[128 = 0]

cdrp: 121; 151; 120; 107; 125; 143; 118; 117; 123; 124; 120; 143; 126; 147; 113; 147; 117; 141; 135; 113; 160
fqqg: 109; 125; 113; 120; 122; 144; 114; 111; 162; 125; 129; 140; 125; 118; 116; 135; 125; 123; 134; 138; 142
qftt: 132; 142; 128; 126; 122; 131; 134; 121; 127; 114; 126; 126; 139; 139; 118; 138; 142; 141; 136; 111; 151
qftt: 126; 136; 120; 120; 119; 144; 141; 117; 123; 109; 116; 128; 125; 137; 123; 132; 128; 135; 128; 131; 157
cdrp: 159; 120; 113; 135; 127; 109; 119; 143; 117; 160; 138; 138; 132; 103; 136; 132; 99; 98; 122; 131; 101
fqqg: 100; 120; 145; 125; 131; 138; 143; 119; 126; 102; 117; 112; 123; 143; 135; 107; 146; 146; 125; 142; 129
fqqg: 125; 131; 164; 146; 156; 116; 128; 164; 121; 143; 136; 120; 103; 148; 138; 130; 148; 150; 123; 116; 105
cldr: 106; 143; 126; 94; 128; 123; 137; 115; 101; 112; 113; 139; 140; 167; 129; 127; 122; 163; 135; 111; 131
gbnz: 143; 121; 153; 145; 132; 125; 132; 141; 75; 137; 122; 111; 122; 124; 135; 113; 102; 113; 111; 134; 122
qftt: 132; 140; 146; 115; 140; 119; 101; 121; 119; 132; 133; 111; 142; 126; 136; 108; 143; 117; 134; 122; 109
fqqg: 134; 155; 119; 103; 113; 150; 96; 91; 112; 120; 120; 129; 149; 122; 104; 133; 107; 107; 137; 116; 173
cldr: 132; 111; 140; 158; 132; 122; 161; 150; 138; 118; 131; 113; 115; 130; 140; 124; 157; 141; 121; 136; 118
cldr: 150; 130; 125; 136; 131; 138; 107; 136; 123; 151; 133; 128; 113; 105; 127; 132; 106; 94; 119; 139; 131
qftt: 133; 143; 134; 112; 129; 140; 111; 112; 111; 120; 121; 114; 132; 127; 130; 113; 128; 114; 128; 132; 140
fqqg: 168; 137; 114; 131; 132; 140; 139; 145; 132; 128; 127; 112; 102; 115; 153; 123; 147; 103; 117; 153; 131
fqqg: 123; 122; 123; 141; 137; 113; 108; 148; 161; 164; 149; 158; 121; 121; 114; 158; 117; 132; 134; 110; 109
cdrp: 134; 125; 109; 123; 116; 109; 148; 128; 114; 128; 126; 145; 147; 136; 126; 140; 112; 142; 132; 113; 123
cldr: 121; 129; 124; 136; 139; 122; 165; 151; 172; 109; 133; 128; 109; 155; 143; 141; 190; 172; 135; 124; 122
qftt: 121; 117; 119; 155; 122; 143; 145; 149; 140; 142; 129; 157; 97; 130; 107; 168; 97; 140; 119; 126; 155
slgh: 97; 120; 150; 133; 143; 123; 123; 136; 140; 132; 132; 131; 119; 143; 127; 126; 138; 151; 130; 123; 111
cldr: 133; 120; 145; 156; 129; 121; 150; 139; 141; 114; 135; 108; 131; 127; 130; 125; 166; 139; 129; 124; 127
cdrp: 170; 140; 90; 118; 121; 116; 134; 142; 124; 147; 132; 148; 128; 121; 137; 149; 112; 114; 128; 122; 124
cldr: 133; 118; 125; 137; 125; 131; 120; 129; 132; 139; 132; 128; 125; 108; 127; 125; 114; 107; 123; 140; 124
slgh: 143; 138; 123; 142; 123; 153; 135; 127; 154; 113; 129; 116; 112; 118; 122; 138; 156; 119; 128; 137; 165
cldr: 110; 114; 154; 147; 116; 112; 148; 108; 123; 96; 128; 104; 171; 131; 117; 109; 158; 149; 138; 110; 128
qftt: 129; 142; 137; 119; 132; 147; 106; 120; 111; 130; 121; 121; 117; 127; 123; 124; 114; 113; 123; 133; 147
gbnz: 128; 115; 140; 154; 118; 137; 126; 122; 128; 126; 131; 117; 133; 107; 113; 126; 120; 112; 124; 132; 144
gbnz: 123; 116; 122; 138; 105; 124; 140; 113; 102; 125; 122; 141; 154; 123; 105; 139; 88; 129; 128; 114; 147
gbnz: 173; 152; 77; 111; 105; 127; 116; 99; 190; 113; 144; 124; 167; 95; 124; 139; 179; 96; 154; 121; 148
cdrp: 138; 156; 112; 107; 129; 143; 115; 126; 131; 131; 125; 142; 117; 139; 121; 150; 124; 130; 134; 118; 155
cldr: 116; 132; 129; 114; 118; 125; 109; 99; 123; 121; 127; 129; 161; 124; 111; 122; 119; 125; 139; 114; 136
slgh: 109; 135; 134; 114; 139; 134; 100; 118; 158; 129; 134; 127; 125; 128; 126; 123; 147; 128; 137; 130; 122
slgh: 161; 146; 81; 94; 108; 138; 137; 107; 121; 113; 115; 132; 140; 120; 139; 127; 121; 106; 131; 141; 149
qftt: 146; 140; 110; 122; 104; 115; 159; 106; 131; 90; 125; 117; 174; 136; 123; 130; 167; 146; 146; 104; 149
slgh: 124; 139; 124; 108; 134; 133; 103; 119; 131; 136; 128; 133; 127; 127; 128; 125; 121; 119; 131; 130; 125
slgh: 138; 153; 124; 114; 134; 158; 92; 120; 143; 136; 129; 127; 107; 118; 120; 136; 128; 102; 129; 136; 157
cdrp: 121; 141; 148; 126; 141; 159; 92; 122; 136; 133; 127; 115; 103; 119; 122; 121; 130; 106; 123; 143; 148
fqqg: 167; 146; 116; 125; 134; 152; 128; 139; 135; 125; 125; 108; 96; 116; 149; 123; 151; 99; 118; 155; 144
fqqg: 146; 111; 101; 128; 104; 109; 155; 118; 109; 121; 124; 132; 159; 114; 133; 122; 108; 118; 127; 131; 118
gbnz: 183; 163; 103; 87; 146; 105; 132; 146; 117; 132; 128; 116; 126; 143; 177; 114; 169; 121; 133; 129; 92
cdrp: 129; 114; 133; 139; 133; 107; 128; 139; 132; 141; 138; 129; 136; 121; 133; 124; 129; 128; 128; 125; 98
cdrp: 152; 145; 117; 128; 141; 139; 141; 146; 173; 115; 134; 112; 99; 132; 152; 130; 194; 131; 130; 143; 130
slgh: 144; 124; 112; 135; 114; 128; 159; 128; 126; 111; 123; 123; 134; 126; 133; 130; 137; 130; 126; 132; 140
slgh: 102; 121; 111; 86; 128; 98; 117; 102; 144; 122; 130; 137; 168; 135; 144; 102; 138; 139; 145; 126; 78
gbnz: 133; 154; 114; 97; 130; 142; 82; 106; 147; 137; 132; 134; 133; 117; 121; 131; 127; 103; 139; 127; 140
gbnz: 91; 69; 150; 194; 110; 112; 210; 152; 120; 105; 123; 132; 128; 142; 115; 138; 121; 182; 114; 125; 127
qftt: 138; 151; 152; 130; 139; 132; 91; 128; 116; 144; 136; 122; 130; 126; 112; 136; 127; 117; 133; 106; 141
gbnz: 116; 104; 118; 145; 110; 107; 182; 136; 113; 113; 121; 145; 144; 147; 124; 141; 116; 167; 127; 114; 125
111; 132; 105; 104; 121; 119; 136; 120; 134; 125; 124; 156; 139; 149; 123; 144; 117; 155; 139; 113; 128 | gbnz
116; 106; 158; 152; 143; 120; 114; 137; 141; 138; 140; 107; 123; 109; 136; 104; 143; 115; 122; 143; 95 | cdrp
138; 111; 126; 128; 131; 99; 124; 129; 133; 137; 139; 117; 151; 108; 148; 101; 138; 110; 130; 137; 78 | qftt
95; 114; 131; 144; 125; 141; 129; 122; 176; 119; 135; 135; 121; 124; 111; 138; 146; 142; 134; 132; 141 | gbnz
108; 127; 144; 121; 103; 119; 96; 70; 115; 110; 130; 115; 203; 109; 92; 109; 119; 114; 149; 99; 143 | cldr
112; 107; 138; 154; 125; 117; 173; 142; 137; 108; 127; 123; 127; 144; 132; 129; 154; 164; 126; 126; 121 | slgh
128; 108; 140; 149; 123; 102; 129; 124; 137; 129; 142; 116; 162; 110; 125; 115; 143; 124; 135; 118; 101 | slgh
103; 93; 136; 139; 119; 117; 158; 123; 106; 114; 118; 123; 140; 129; 135; 104; 109; 139; 118; 143; 106 | cldr
118; 116; 125; 134; 118; 125; 118; 110; 153; 124; 136; 127; 151; 109; 116; 123; 134; 119; 137; 128; 126 | cldr
117; 146; 130; 130; 125; 149; 140; 129; 130; 114; 120; 140; 113; 154; 107; 158; 132; 158; 132; 109; 175 | qftt
145; 137; 125; 130; 140; 135; 132; 152; 123; 141; 127; 131; 96; 134; 141; 138; 126; 126; 118; 136; 128 | cldr
147; 103; 134; 167; 104; 116; 165; 130; 87; 120; 124; 118; 152; 113; 117; 127; 103; 122; 118; 122; 139 | gbnz
131; 139; 141; 109; 138; 119; 108; 116; 119; 124; 129; 108; 144; 129; 140; 102; 148; 120; 134; 126; 109 | qftt
133; 118; 118; 131; 120; 111; 143; 131; 119; 130; 129; 136; 143; 128; 130; 130; 118; 133; 129; 122; 115 | cdrp
162; 128; 86; 114; 102; 121; 170; 120; 97; 110; 112; 133; 146; 128; 142; 128; 110; 122; 124; 135; 138 | slgh
130; 120; 143; 151; 129; 125; 133; 138; 124; 132; 132; 122; 126; 123; 122; 132; 128; 129; 124; 123; 130 | slgh
170; 163; 122; 131; 127; 176; 90; 127; 128; 142; 127; 121; 94; 102; 111; 150; 113; 77; 120; 138; 190 | slgh
160; 143; 129; 139; 142; 138; 125; 158; 125; 147; 132; 125; 91; 126; 139; 142; 132; 114; 117; 134; 134 | cldr
115; 107; 155; 149; 109; 115; 130; 98; 107; 107; 128; 102; 180; 111; 110; 102; 128; 122; 133; 116; 129 | cldr
82; 131; 141; 101; 148; 132; 115; 134; 113; 141; 118; 154; 102; 165; 129; 132; 98; 161; 124; 125; 115 | gbnz
121; 104; 159; 163; 132; 103; 131; 142; 115; 142; 140; 121; 143; 121; 120; 123; 122; 134; 125; 113; 102 | slgh
152; 137; 155; 156; 157; 89; 110; 183; 115; 184; 155; 145; 115; 138; 126; 160; 122; 141; 128; 85; 90 | fqqg
134; 104; 147; 177; 110; 138; 136; 122; 124; 122; 132; 107; 139; 94; 106; 124; 120; 104; 119; 134; 152 | gbnz
113; 133; 128; 120; 130; 173; 119; 126; 111; 130; 109; 137; 81; 132; 122; 134; 86; 116; 109; 156; 167 | qftt
133; 120; 116; 130; 119; 116; 158; 130; 126; 114; 125; 128; 139; 134; 136; 127; 138; 142; 129; 127; 122 | cdrp
106; 156; 134; 83; 162; 141; 83; 132; 144; 145; 127; 138; 94; 151; 144; 123; 137; 133; 131; 136; 110 | gbnz
130; 135; 116; 116; 127; 138; 148; 136; 107; 124; 114; 140; 107; 148; 135; 137; 109; 141; 120; 134; 142 | slgh
138; 142; 121; 123; 129; 151; 136; 139; 108; 130; 116; 136; 97; 140; 128; 144; 107; 129; 117; 135; 158 | slgh
112; 115; 125; 140; 118; 127; 144; 125; 141; 120; 129; 137; 134; 130; 117; 137; 128; 144; 131; 124; 135 | gbnz
120; 133; 113; 118; 127; 129; 120; 121; 165; 126; 135; 139; 131; 128; 123; 138; 145; 134; 139; 125; 129 | cldr

zd-rg: 99; 136; 126; 113; 125; 156; 123; 133; 120; 76; 173; 165; 101; 141; 135; 112; 155; 115; 129; 146; 120
jz-sb: 120; 130; 109; 69; 126; 137; 162; 129; 120; 149; 126; 93; 140; 134; 121; 109; 129; 159; 148; 121; 146
jz-sb: 112; 164; 94; 118; 148; 149; 106; 117; 125; 110; 131; 123; 111; 129; 145; 92; 150; 96; 149; 132; 100
bd-qp: 137; 128; 137; 132; 116; 103; 103; 130; 153; 127; 136; 163; 86; 139; 173; 125; 118; 114; 145; 123; 109
pr-ht: 115; 120; 136; 118; 123; 132; 142; 133; 121; 121; 124; 130; 134; 120; 119; 135; 143; 139; 125; 119; 138
jz-sb: 149; 118; 136; 151; 127; 143; 134; 135; 131; 105; 147; 152; 129; 103; 103; 119; 148; 115; 113; 136; 118
pr-ht: 122; 112; 149; 136; 124; 134; 158; 123; 115; 133; 144; 164; 100; 151; 108; 140; 122; 152; 144; 145; 134
rf-zq: 154; 117; 134; 125; 118; 123; 134; 103; 146; 152; 131; 147; 128; 114; 120; 137; 126; 129; 130; 126; 130
rf-zq: 116; 120; 135; 118; 115; 124; 129; 116; 139; 128; 161; 139; 141; 143; 119; 147; 108; 151; 110; 143; 150
rf-zq: 143; 124; 125; 85; 108; 116; 123; 137; 141; 136; 150; 126; 112; 152; 167; 116; 105; 131; 136; 133; 135
jz-sb: 86; 131; 134; 123; 128; 124; 115; 111; 119; 128; 83; 113; 155; 107; 137; 166; 155; 121; 118; 95; 143
zd-rg: 97; 136; 122; 99; 131; 122; 141; 127; 130; 132; 109; 136; 103; 124; 144; 114; 154; 142; 167; 102; 119
rf-zq: 125; 133; 120; 134; 139; 122; 140; 96; 137; 162; 108; 130; 131; 115; 106; 132; 131; 143; 149; 117; 123
rf-zq: 115; 119; 147; 139; 123; 130; 125; 148; 111; 105; 120; 134; 124; 132; 138; 144; 137; 120; 116; 124; 133
bd-qp: 133; 119; 139; 143; 128; 135; 144; 114; 122; 136; 138; 152; 117; 137; 106; 139; 123; 138; 133; 142; 131
pr-ht: 72; 133; 133; 141; 138; 122; 137; 125; 121; 121; 127; 134; 129; 142; 110; 145; 128; 164; 134; 126; 137
jz-sb: 120; 129; 143; 162; 129; 104; 99; 129; 130; 131; 100; 129; 126; 132; 151; 156; 116; 115; 120; 118; 124
rf-zq: 113; 136; 116; 127; 134; 130; 130; 112; 135; 134; 148; 124; 143; 137; 107; 129; 114; 148; 123; 141; 136
pr-ht: 148; 112; 139; 112; 116; 134; 146; 139; 121; 128; 133; 133; 122; 128; 128; 126; 131; 129; 128; 129; 135
pr-ht: 143; 124; 133; 136; 125; 137; 125; 108; 128; 132; 139; 150; 120; 131; 123; 137; 126; 115; 126; 141; 126
pr-ht: 97; 135; 120; 128; 135; 120; 128; 143; 137; 114; 119; 107; 154; 105; 116; 122; 144; 147; 118; 107; 130
zd-rg: 111; 140; 118; 122; 134; 130; 118; 155; 116; 107; 129; 102; 131; 143; 143; 114; 124; 125; 124; 130; 127
bd-qp: 109; 131; 115; 104; 130; 138; 147; 132; 121; 127; 151; 105; 149; 144; 106; 121; 115; 160; 121; 142; 148
bd-qp: 95; 138; 121; 114; 123; 118; 113; 134; 159; 97; 149; 154; 117; 108; 144; 110; 155; 133; 133; 110; 114
zd-rg: 155; 111; 134; 79; 99; 128; 128; 106; 145; 143; 146; 139; 134; 124; 147; 141; 125; 122; 119; 127; 148
jz-sb: 136; 123; 121; 99; 123; 126; 148; 136; 130; 143; 132; 106; 140; 130; 122; 117; 118; 151; 132; 126; 140
pr-ht: 121; 116; 150; 133; 116; 138; 130; 100; 113; 132; 158; 165; 108; 175; 126; 166; 101; 133; 123; 163; 148
pr-ht: 114; 133; 124; 146; 141; 126; 140; 128; 136; 125; 120; 136; 130; 102; 102; 116; 149; 141; 138; 115; 115
pr-ht: 137; 112; 138; 137; 115; 126; 134; 139; 145; 112; 182; 145; 142; 135; 104; 131; 104; 152; 96; 153; 142
bd-qp: 95; 135; 112; 103; 134; 140; 150; 132; 125; 119; 149; 111; 148; 131; 101; 114; 133; 163; 127; 132; 142
bd-qp: 158; 122; 126; 128; 128; 138; 135; 140; 120; 129; 120; 111; 140; 113; 120; 117; 134; 114; 119; 128; 126
bd-qp: 158; 119; 129; 117; 112; 128; 119; 147; 151; 104; 161; 144; 126; 108; 139; 106; 136; 113; 111; 130; 120
rf-zq: 138; 123; 126; 117; 121; 120; 133; 110; 147; 148; 136; 136; 131; 123; 123; 131; 120; 140; 132; 127; 133
zd-rg: 165; 116; 135; 162; 131; 111; 135; 105; 148; 169; 107; 132; 145; 100; 99; 143; 117; 135; 125; 120; 124
rf-zq: 152; 131; 115; 141; 136; 138; 135; 83; 147; 155; 147; 140; 144; 113; 86; 127; 121; 132; 125; 145; 125
zd-rg: 153; 133; 115; 118; 117; 120; 95; 136; 158; 113; 155; 123; 140; 115; 153; 110; 119; 104; 104; 131; 121
bd-qp: 150; 127; 120; 114; 126; 129; 132; 147; 129; 127; 129; 111; 128; 123; 136; 105; 127; 123; 130; 126; 123
zd-rg: 130; 133; 114; 100; 123; 126; 128; 128; 153; 121; 141; 137; 123; 104; 136; 101; 150; 128; 139; 113; 117
bd-qp: 112; 130; 128; 126; 124; 128; 110; 119; 126; 123; 131; 110; 158; 134; 131; 153; 117; 125; 99; 132; 147
jz-sb: 135; 109; 146; 126; 118; 116; 148; 133; 124; 147; 127; 131; 124; 145; 123; 145; 107; 154; 131; 131; 144
zd-rg: 132; 139; 118; 126; 127; 110; 101; 137; 148; 126; 123; 117; 127; 123; 158; 116; 122; 115; 128; 117; 116
jz-sb: 177; 88; 167; 180; 119; 116; 152; 167; 127; 125; 113; 140; 139; 92; 95; 140; 132; 133; 101; 119; 127
rf-zq: 119; 110; 151; 116; 108; 111; 128; 146; 132; 119; 123; 138; 123; 128; 151; 147; 130; 136; 121; 113; 141
zd-rg: 151; 122; 135; 138; 118; 115; 116; 97; 159; 145; 132; 164; 117; 108; 133; 139; 131; 116; 131; 122; 118
jz-sb: 128; 131; 129; 132; 132; 143; 135; 120; 120; 121; 145; 154; 102; 142; 122; 120; 133; 123; 142; 144; 119
105; 154; 96; 116; 147; 130; 131; 113; 131; 145; 137; 103; 134; 148; 116; 107; 110; 151; 147; 138; 126 | rf-zq
141; 122; 129; 117; 118; 127; 128; 132; 132; 129; 153; 127; 130; 146; 131; 128; 105; 135; 117; 145; 138 | bd-qp
124; 114; 138; 115; 127; 144; 160; 134; 90; 140; 118; 101; 146; 151; 106; 148; 116; 149; 121; 139; 158 | zd-rg
98; 111; 156; 167; 127; 127; 135; 125; 124; 110; 118; 148; 154; 102; 92; 170; 149; 143; 98; 117; 142 | rf-zq
132; 109; 145; 106; 113; 150; 150; 118; 99; 133; 141; 128; 137; 153; 116; 157; 118; 135; 113; 149; 161 | zd-rg
175; 111; 136; 147; 133; 151; 166; 138; 121; 124; 127; 155; 111; 89; 88; 99; 164; 118; 142; 128; 106 | bd-qp
115; 133; 121; 126; 125; 116; 111; 144; 140; 116; 147; 106; 152; 137; 134; 128; 105; 140; 103; 134; 139 | pr-ht
105; 136; 122; 117; 133; 119; 138; 127; 129; 139; 131; 131; 106; 152; 134; 119; 117; 153; 156; 129; 126 | bd-qp
110; 135; 120; 101; 133; 151; 151; 114; 110; 129; 133; 137; 110; 140; 120; 117; 146; 134; 155; 133; 129 | jz-sb
139; 134; 127; 150; 135; 136; 120; 97; 131; 137; 129; 154; 115; 124; 119; 133; 133; 109; 136; 137; 114 | pr-ht
137; 139; 117; 108; 130; 129; 111; 127; 119; 138; 92; 100; 128; 124; 162; 124; 137; 97; 137; 111; 123 | pr-ht
133; 133; 115; 112; 138; 131; 151; 142; 113; 145; 114; 99; 124; 138; 122; 104; 122; 143; 151; 127; 126 | bd-qp
147; 122; 132; 143; 138; 139; 152; 125; 108; 146; 107; 125; 121; 126; 105; 126; 132; 128; 143; 131; 123 | bd-qp
109; 128; 128; 115; 120; 125; 112; 133; 130; 115; 139; 110; 155; 136; 137; 144; 117; 132; 100; 130; 148 | pr-ht
137; 112; 129; 101; 100; 118; 126; 109; 172; 131; 200; 145; 158; 133; 112; 140; 94; 162; 90; 151; 158 | rf-zq
116; 146; 118; 141; 131; 124; 84; 101; 137; 128; 143; 123; 141; 152; 146; 149; 98; 109; 106; 148; 133 | pr-ht
129; 135; 133; 154; 127; 119; 100; 108; 153; 119; 139; 174; 101; 119; 144; 131; 136; 105; 134; 128; 105 | zd-rg
144; 130; 128; 187; 149; 111; 134; 117; 146; 153; 102; 136; 133; 94; 89; 125; 130; 137; 137; 116; 104 | zd-rg
137; 125; 140; 148; 123; 121; 104; 119; 135; 123; 117; 144; 125; 116; 144; 147; 134; 101; 116; 121; 122 | bd-qp
175; 119; 135; 113; 117; 137; 129; 121; 115; 146; 124; 137; 99; 147; 154; 126; 117; 97; 143; 141; 124 | pr-ht
128; 140; 127; 155; 137; 111; 100; 137; 129; 129; 101; 117; 120; 130; 154; 130; 120; 108; 131; 119; 112 | jz-sb
126; 136; 124; 132; 128; 122; 106; 136; 133; 116; 132; 124; 125; 135; 149; 124; 121; 115; 122; 130; 122 | zd-rg
114; 131; 132; 139; 134; 133; 126; 142; 111; 112; 117; 123; 126; 132; 131; 131; 136; 122; 126; 126; 126 | rf-zq
96; 140; 122; 120; 131; 115; 116; 122; 130; 133; 121; 118; 127; 146; 146; 137; 117; 139; 136; 123; 133 | bd-qp
149; 135; 118; 118; 128; 138; 116; 153; 120; 109; 139; 115; 116; 138; 152; 100; 126; 101; 127; 139; 116 | rf-zq
